Below are the code and all the weights of a small trained network. Each question names an input and a target symbol and asks about switching units off, where a switched-off unit gives its printed mean instead of its output.

import numpy as np


def w(rows, s, z=0):
    codes = np.array(rows[::2]) - 128.0
    scale = np.full(codes.shape[1], s)
    scale[-1] = z or s
    return codes * scale


def f(y):
    return y / 2 * (1 + np.tanh(0.7978845608 * (y + 0.044715 * y**3)))


def softmax(a):
    e = np.exp(a - a.max(-1, keepdims=True))
    return e / e.sum(-1, keepdims=True)


def log_softmax(a):
    a = a - a.max(-1, keepdims=True)
    return a - np.log(np.exp(a).sum(-1, keepdims=True))


def net(x, mask):
    ids = ['αβγδεζηθλξπτφω'.index(c) for c in x.split()]
    T = len(ids)
    res = E[ids] + P[:T]
    u = 0
    for l in range(3):
        q, k, v = (res @ M[l].T for M in (Q, K, V))
        z = softmax(np.where(np.tri(T) > 0, q @ k.T / 4**0.5, -1e9)) @ v
        res = res + np.where(mask[u], z, O[l][:, -1]) @ O[l][:, :-1]
        u += 1
        y = f(res @ A[l][:, :-1].T + A[l][:, -1])
        res = res + np.where(mask[u : u + 4], y, B[l][:, -1]) @ B[l][:, :-1]
        u += 4
    return log_softmax(res[-1] @ U[:, :-1].T + U[:, -1])


Q, K, V, O, A, B = {}, {}, {}, {}, {}, {}
E = w([
[133,166,149],'α',
[62,148,135],'β',
[13,89,38],'γ',
[139,147,134],'δ',
[152,112,142],'ε',
[132,192,131],'ζ',
[138,146,149],'η',
[138,144,150],'θ',
[217,104,7],'λ',
[138,144,151],'ξ',
[158,159,198],'π',
[200,134,197],'τ',
[76,82,102],'φ',
[65,130,111],'ω',
],0.013)
P = w([
[174,211,9],'0',
[153,167,37],'1',
[139,128,61],'2',
[129,112,78],'3',
[121,92,95],'4',
[113,84,109],'5',
[105,71,122],'6',
[94,68,136],'7',
[84,61,147],'8',
[67,65,156],'9',
[62,54,171],'10',
[37,57,182],'11',
[19,63,196],'12',
[4,87,197],'13',
],0.0038)
Q[0] = w([
[50,61,15],'0.h0',
[135,88,151],'0.h0',
[75,2,79],'0.h0',
[145,34,189],'0.h0',
],0.0099)
K[0] = w([
[177,145,25],'0.h0',
[106,118,110],'0.h0',
[120,125,6],'0.h0',
[64,105,88],'0.h0',
],0.013)
V[0] = w([
[152,107,141],'0.h0',
[122,119,188],'0.h0',
[220,81,52],'0.h0',
[133,147,1],'0.h0',
],0.0042)
O[0] = w([
[148,48,150,122],'0.h0',
[185,60,126,67],'0.h0',
[50,83,194,229],'0.h0',
[9,253,134,254],'0.h0',
],0.0051,0.0028)
A[0] = w([
[120,202,137,207],'0.n0',
[172,144,69,18],'0.n1',
[110,166,247,3],'0.n2',
[209,123,121,107],'0.n3',
],0.013,0.003)
B[0] = w([
[141,42,185,250],'0.n0',
[9,184,53,125],'0.n1',
[196,84,85,176],'0.n2',
[100,226,63,131],'0.n3',
],0.016,0.0026)
Q[1] = w([
[130,200,107],'1.h0',
[115,109,161],'1.h0',
[169,206,133],'1.h0',
[66,98,4],'1.h0',
],0.026)
K[1] = w([
[125,214,187],'1.h0',
[151,103,113],'1.h0',
[152,227,157],'1.h0',
[4,89,193],'1.h0',
],0.023)
V[1] = w([
[189,48,77],'1.h0',
[209,58,47],'1.h0',
[113,84,77],'1.h0',
[3,169,246],'1.h0',
],0.0052)
O[1] = w([
[122,207,115,124],'1.h0',
[107,223,128,106],'1.h0',
[77,124,98,244],'1.h0',
[159,1,99,225],'1.h0',
],0.0069,0.0011)
A[1] = w([
[75,110,114,4],'1.n0',
[140,138,201,16],'1.n1',
[100,221,106,128],'1.n2',
[244,137,78,101],'1.n3',
],0.011,0.0045)
B[1] = w([
[119,241,2,240],'1.n0',
[12,191,58,149],'1.n1',
[178,128,60,255],'1.n2',
[12,205,8,214],'1.n3',
],0.0088,0.00088)
Q[2] = w([
[250,169,56],'2.h0',
[191,87,144],'2.h0',
[88,36,217],'2.h0',
[156,122,124],'2.h0',
],0.02)
K[2] = w([
[176,251,165],'2.h0',
[159,162,90],'2.h0',
[124,55,45],'2.h0',
[143,151,123],'2.h0',
],0.023)
V[2] = w([
[254,67,17],'2.h0',
[229,73,99],'2.h0',
[123,128,95],'2.h0',
[54,160,129],'2.h0',
],0.0054)
O[2] = w([
[55,254,147,250],'2.h0',
[61,117,108,66],'2.h0',
[130,197,146,226],'2.h0',
[172,176,149,233],'2.h0',
],0.007,0.0023)
A[2] = w([
[138,127,170,254],'2.n0',
[188,173,194,162],'2.n1',
[139,107,249,118],'2.n2',
[248,124,162,108],'2.n3',
],0.02,0.0074)
B[2] = w([
[161,46,4,220],'2.n0',
[173,140,154,229],'2.n1',
[84,165,203,255],'2.n2',
[118,174,107,160],'2.n3',
],0.046,0.011)
U = w([
[122,107,107,146],'α',
[44,102,188,84],'β',
[56,158,110,243],'γ',
[127,113,114,49],'δ',
[123,107,106,111],'ε',
[163,69,196,253],'ζ',
[125,117,108,54],'η',
[123,109,105,128],'θ',
[89,171,2,63],'λ',
[183,110,115,147],'ξ',
[206,111,67,141],'π',
[125,219,131,151],'τ',
[164,43,55,5],'φ',
[116,33,125,68],'ω',
],0.0094,0.0055)

Each question gives the input, a string of symbols that net reads in full, and the target symbol t.
The units are the heads (4 rows each of Q, K, V and O) and the neurons (one row each of A and B). Each row of codes is followed by its name. A weight is (code - 128) times the scale printed after its matrix; where a second scale follows, it is the last column's (O, A, B and U).
mask holds one flag per unit, layer by layer, with each layer's heads first. A switched-off unit (its flag False) gives its mean, the last column of its rows in O or B, instead of its output. The means were averaged over made-up inputs and are rounded, as every weight is.
A unit's drop is (log p(t) with every unit on - log p(t) with that unit switched off) / (log p(t) with every unit on - log p(t) with every unit switched off).
The circuit of an input: a set's keep is (log p(t) with only the set's units on - log p(t) with every unit switched off) / (log p(t) with every unit on - log p(t) with every unit switched off). Starting from the 12 units with the biggest drops (on a tie, the unit counted first), units are removed one at a time, each time the one whose removal leaves the highest keep (on an exact tie, the one counted first), for as long as the keep stays at least 0.8.
units of the circuit, in order: the units of the circuit, biggest drop first
most important unit: the unit with the biggest drop
k most important neurons: the k neurons with the biggest drops, biggest first
top k neurons in layer l: the k neurons of layer l with the biggest drops, biggest first
input λ θ η β τ π η θ, target π: 2 most important neurons	(2.n0, 0.n0)
input λ λ ζ θ λ ε, target ζ: 2 most important neurons	(2.n2, 0.n1)
input λ ξ ζ λ θ θ λ α ξ β η ξ α, target ζ: 4 most important neurons	(2.n2, 1.n2, 2.n1, 2.n0)
input β τ φ ξ η λ θ γ ξ α ω ω α, target τ: 4 most important neurons	(2.n2, 2.n3, 0.n1, 1.n0)
input π π ξ η β λ, target λ: units of the circuit, in order	(0.n1)
input α α β λ θ θ β θ ζ θ, target ζ: 3 most important neurons	(0.n1, 2.n2, 2.n1)
input α λ γ ε, target τ: units of the circuit, in order	(0.n1, 2.n3, 2.h0)
input θ γ ω ε φ τ φ π π γ π α δ, target π: 4 most important neurons	(0.n2, 2.n0, 2.n1, 1.n2)
input ζ λ α π γ θ λ γ ζ γ λ ξ, target ζ: 4 most important neurons	(2.n2, 2.n1, 2.n0, 1.n0)
input τ γ η ξ, target τ: 4 most important neurons	(2.n2, 2.n3, 1.n0, 0.n3)
input δ φ ε α δ λ ζ γ δ, target τ: 2 most important neurons	(2.n2, 0.n1)
input ω λ λ γ π η ξ η π ξ, target π: top 2 neurons in layer 0	(0.n2, 0.n0)
input π ξ τ δ π ξ ξ π ζ, target π: 3 most important neurons	(2.n0, 2.n1, 0.n2)
input θ β ζ γ β π ζ, target π: most important unit	1.h0
input η θ λ α η φ γ π π, target π: 3 most important neurons	(2.n2, 0.n2, 1.n0)
input β ε β β α η φ λ φ ε λ λ φ η, target ζ: 2 most important neurons	(2.n2, 2.n1)
input ζ β τ ζ λ ζ λ ζ ζ ζ α γ β ε, target τ: 2 most important neurons	(2.n2, 2.n3)
input ζ ζ λ ε ζ τ ε δ λ φ θ, target ζ: top 2 neurons in layer 1	(1.n0, 1.n2)
input λ φ λ β ξ ε ε λ γ α θ τ, target τ: units of the circuit, in order	(2.n0, 0.n2, 1.n3)
input λ τ φ ω η β η δ π α φ α, target π: most important unit	2.n0
input φ ω η ξ π ε ε, target π: 2 most important neurons	(0.n0, 0.n1)
input ξ δ ε γ λ ζ, target ζ: 3 most important neurons	(2.n2, 0.n1, 1.n2)
input ε γ β λ λ, target λ: top 2 neurons in layer 0	(0.n1, 0.n0)
input γ λ λ λ θ ζ ε γ θ β δ ω, target ω: top 2 neurons in layer 0	(0.n0, 0.n2)
input ε τ π β π η, target π: top 2 neurons in layer 1	(1.n3, 1.n2)
input γ γ γ λ ζ α, target ζ: top 2 neurons in layer 0	(0.n1, 0.n0)
input δ λ λ θ λ δ, target ζ: most important unit	2.n2
input π ω α π π θ ξ, target π: top 3 neurons in layer 0	(0.n0, 0.n2, 0.n1)
input ζ γ λ λ ε π π λ τ γ θ ζ η, target τ: top 3 neurons in layer 0	(0.n3, 0.n1, 0.n2)
